Below is a small trained network, with its code and all its weights. Each question gives an input and a class and asks what happens when units are switched off, that is, made to give their printed mean instead of their output.

import numpy as np


def w(rows, s, z=0):
    codes = np.array(rows[::2]) - 128.0
    scale = np.full(codes.shape[1], s)
    scale[-1] = z or s
    return codes * scale


def norm(h):
    return h / np.sqrt((h * h).mean(-1, keepdims=True) + 1e-5)


def f(y):
    return y / 2 * (1 + np.tanh(0.7978845608 * (y + 0.044715 * y**3)))


def log_softmax(a):
    a = a - a.max(-1, keepdims=True)
    return a - np.log(np.exp(a).sum(-1, keepdims=True))


def net(x, mask):
    res = np.array(x, float).reshape(1, 6) / 4 @ E
    u = 0
    for l in range(4):
        y = f(norm(res) @ A[l][:, :-1].T + A[l][:, -1])
        res = res + np.where(mask[u : u + 6], y, B[l][:, -1]) @ B[l][:, :-1]
        u += 6
    return log_softmax(norm(res)[-1] @ U[:, :-1].T + U[:, -1])


A, B = {}, {}
E = w([
[197,60,166,84,13,122,153,147],'x0',
[110,22,123,60,187,157,139,118],'x1',
[140,91,157,215,156,101,212,133],'x2',
[3,114,216,139,95,122,115,148],'x3',
[165,144,233,121,157,88,74,28],'x4',
[127,128,131,129,128,129,127,130],'x5',
],0.0031)
A[0] = w([
[185,202,117,18,129,179,38,134,157],'L0N0',
[172,59,133,109,11,70,115,159,89],'L0N1',
[126,125,131,68,107,95,161,202,15],'L0N2',
[90,149,84,161,92,115,139,190,3],'L0N3',
[90,141,126,110,85,178,50,133,150],'L0N4',
[196,73,146,56,2,67,155,135,103],'L0N5',
],0.0035,0.0023)
B[0] = w([
[87,155,134,146,119,135,242,87,254],'L0N0',
[124,143,124,248,155,222,81,105,200],'L0N1',
[136,96,120,143,107,128,71,120,88],'L0N2',
[136,74,124,108,151,78,91,133,98],'L0N3',
[93,147,102,145,134,90,220,98,179],'L0N4',
[106,121,152,197,166,254,86,92,253],'L0N5',
],0.0042,0.0017)
A[1] = w([
[179,79,176,236,188,97,206,155,80],'L1N0',
[145,237,97,209,64,83,123,145,114],'L1N1',
[101,167,97,115,215,36,157,152,69],'L1N2',
[178,130,60,147,79,73,142,128,130],'L1N3',
[108,4,94,55,193,157,186,65,129],'L1N4',
[53,187,52,154,232,102,102,84,5],'L1N5',
],0.0041,0.0014)
B[1] = w([
[61,181,115,97,107,192,255,40,221],'L1N0',
[162,126,241,93,198,192,110,190,255],'L1N1',
[142,87,134,179,45,202,140,79,187],'L1N2',
[113,176,154,116,134,111,144,181,151],'L1N3',
[151,195,245,133,176,154,100,226,243],'L1N4',
[142,70,145,172,118,247,70,121,213],'L1N5',
],0.0047,0.0019)
A[2] = w([
[99,122,139,107,138,2,162,132,139],'L2N0',
[122,154,94,40,91,141,72,120,88],'L2N1',
[170,71,156,120,71,108,117,117,56],'L2N2',
[115,167,115,72,98,174,55,120,125],'L2N3',
[71,112,160,184,129,108,102,114,252],'L2N4',
[85,103,138,133,154,128,127,132,235],'L2N5',
],0.0068,0.0011)
B[2] = w([
[95,126,106,134,97,152,93,105,109],'L2N0',
[91,115,162,202,179,75,227,128,134],'L2N1',
[122,67,40,226,100,125,88,142,116],'L2N2',
[157,107,154,188,128,149,253,110,212],'L2N3',
[128,169,68,29,67,147,113,125,251],'L2N4',
[157,216,159,103,106,139,111,161,187],'L2N5',
],0.0051,0.0023)
A[3] = w([
[151,136,200,120,136,98,90,39,182],'L3N0',
[157,254,125,235,62,86,114,152,2],'L3N1',
[155,142,160,166,133,94,162,138,40],'L3N2',
[244,137,67,135,202,118,146,104,114],'L3N3',
[100,135,85,162,116,157,157,251,179],'L3N4',
[30,201,83,168,248,123,62,103,118],'L3N5',
],0.0054,0.0017)
B[3] = w([
[159,117,2,143,169,69,124,154,226],'L3N0',
[100,50,141,88,182,151,119,171,176],'L3N1',
[85,112,121,96,167,134,138,113,129],'L3N2',
[19,146,169,93,28,105,79,149,214],'L3N3',
[173,129,99,125,163,56,86,57,254],'L3N4',
[178,45,144,168,48,117,150,159,154],'L3N5',
],0.0087,0.0029)
U = w([
[171,94,47,122,169,29,89,98,120],'0',
[178,59,130,194,66,222,107,120,106],'1',
[58,158,163,66,47,93,102,156,103],'2',
[144,177,123,106,168,161,122,103,254],'3',
[132,92,185,92,250,154,118,208,83],'4',
[101,142,138,147,162,129,254,89,73],'5',
],0.012,0.008)

Each question gives the input, the list of numbers given to net, and the class t.
The units are the neurons (one row each of A and B). Each row of codes is followed by its name. A weight is (code - 128) times the scale printed after its matrix; where a second scale follows, it is the last column's (A, B and U).
mask holds one flag per neuron, layer by layer. A switched-off neuron (its flag False) gives its mean, the last column of its row in B, instead of its output. The means were averaged over made-up inputs and are rounded, as every weight is.
A unit's drop is (log p(t) with every unit on - log p(t) with that unit switched off) / (log p(t) with every unit on - log p(t) with every unit switched off).
The circuit of an input: a set's keep is (log p(t) with only the set's units on - log p(t) with every unit switched off) / (log p(t) with every unit on - log p(t) with every unit switched off). Starting from the 12 units with the biggest drops (on a tie, the unit counted first), units are removed one at a time, each time the one whose removal leaves the highest keep (on an exact tie, the one counted first), for as long as the keep stays at least 0.8.
units of the circuit, in order: the units of the circuit, biggest drop first
unit that matters most: the unit with the biggest drop
k most important neurons: the k neurons with the biggest drops, biggest first
k most important neurons of layer l: the k neurons of layer l with the biggest drops, biggest first
input [-1,-6,-3,-2,8,0], class 0: most important neuron of layer 3 -> L3N0
input [2,6,7,-4,-6,8], class 3: 2 most important neurons of layer 1 -> L1N0, L1N4
input [-6,5,-1,8,7,-2], class 2: units of the circuit, in order -> L2N4, L3N5
input [-7,-7,-7,-7,-8,-1], class 0: units of the circuit, in order -> L3N4, L3N5
input [-1,-2,6,0,-7,1], class 0: 3 most important neurons -> L3N4, L0N0, L2N3
input [3,-4,5,2,-4,6], class 3: 2 most important neurons -> L1N0, L3N0
input [-6,-7,4,-8,-7,4], class 2: 2 most important neurons -> L3N3, L3N0
input [6,7,-5,-1,-7,-3], class 0: units of the circuit, in order -> L3N4, L2N1
input [-2,-4,-2,2,-3,-3], class 4: 4 most important neurons -> L1N1, L3N0, L1N0, L3N3
input [5,-2,-6,-8,-5,7], class 2: 3 most important neurons -> L3N3, L3N0, L1N0
input [-2,4,-4,-5,6,3], class 0: 2 most important neurons of layer 2 -> L2N4, L2N5
input [8,5,3,6,2,-7], class 1: 2 most important neurons -> L3N3, L2N2
input [5,2,6,-7,6,1], class 2: 2 most important neurons -> L3N3, L3N4
input [3,4,-8,4,8,8], class 0: units of the circuit, in order -> L3N0
input [5,-8,-2,-5,4,-3], class 4: units of the circuit, in order -> L3N1, L2N4
input [7,-7,-2,2,1,-1], class 1: 2 most important neurons -> L0N5, L1N4
input [-5,1,-2,2,4,-4], class 1: 2 most important neurons -> L1N5, L3N4
input [-2,-7,1,-4,-6,-4], class 4: 2 most important neurons -> L3N1, L1N1
input [4,-1,5,-1,3,-7], class 3: 2 most important neurons of layer 0 -> L0N5, L0N0
input [-6,4,1,-5,1,-1], class 1: unit that matters most -> L1N5
input [3,2,6,-6,-5,4], class 2: 4 most important neurons -> L3N3, L3N0, L0N0, L2N3
input [7,0,-4,1,5,-5], class 1: 2 most important neurons of layer 2 -> L2N2, L2N3
input [7,-3,8,0,8,-4], class 0: 2 most important neurons -> L3N0, L2N3
input [2,7,-7,-1,-3,-3], class 4: 4 most important neurons -> L1N4, L1N0, L2N4, L1N2
input [1,2,-8,7,-6,1], class 5: units of the circuit, in order -> L2N1, L2N3
input [5,-8,8,-3,-5,-6], class 4: 3 most important neurons -> L3N1, L0N0, L2N3
input [1,-7,-6,7,-4,-8], class 3: units of the circuit, in order -> L3N3
input [5,6,-8,1,-3,-4], class 5: units of the circuit, in order -> L2N3, L2N1
input [-7,-7,-6,3,-3,3], class 1: 3 most important neurons -> L3N5, L1N5, L1N4
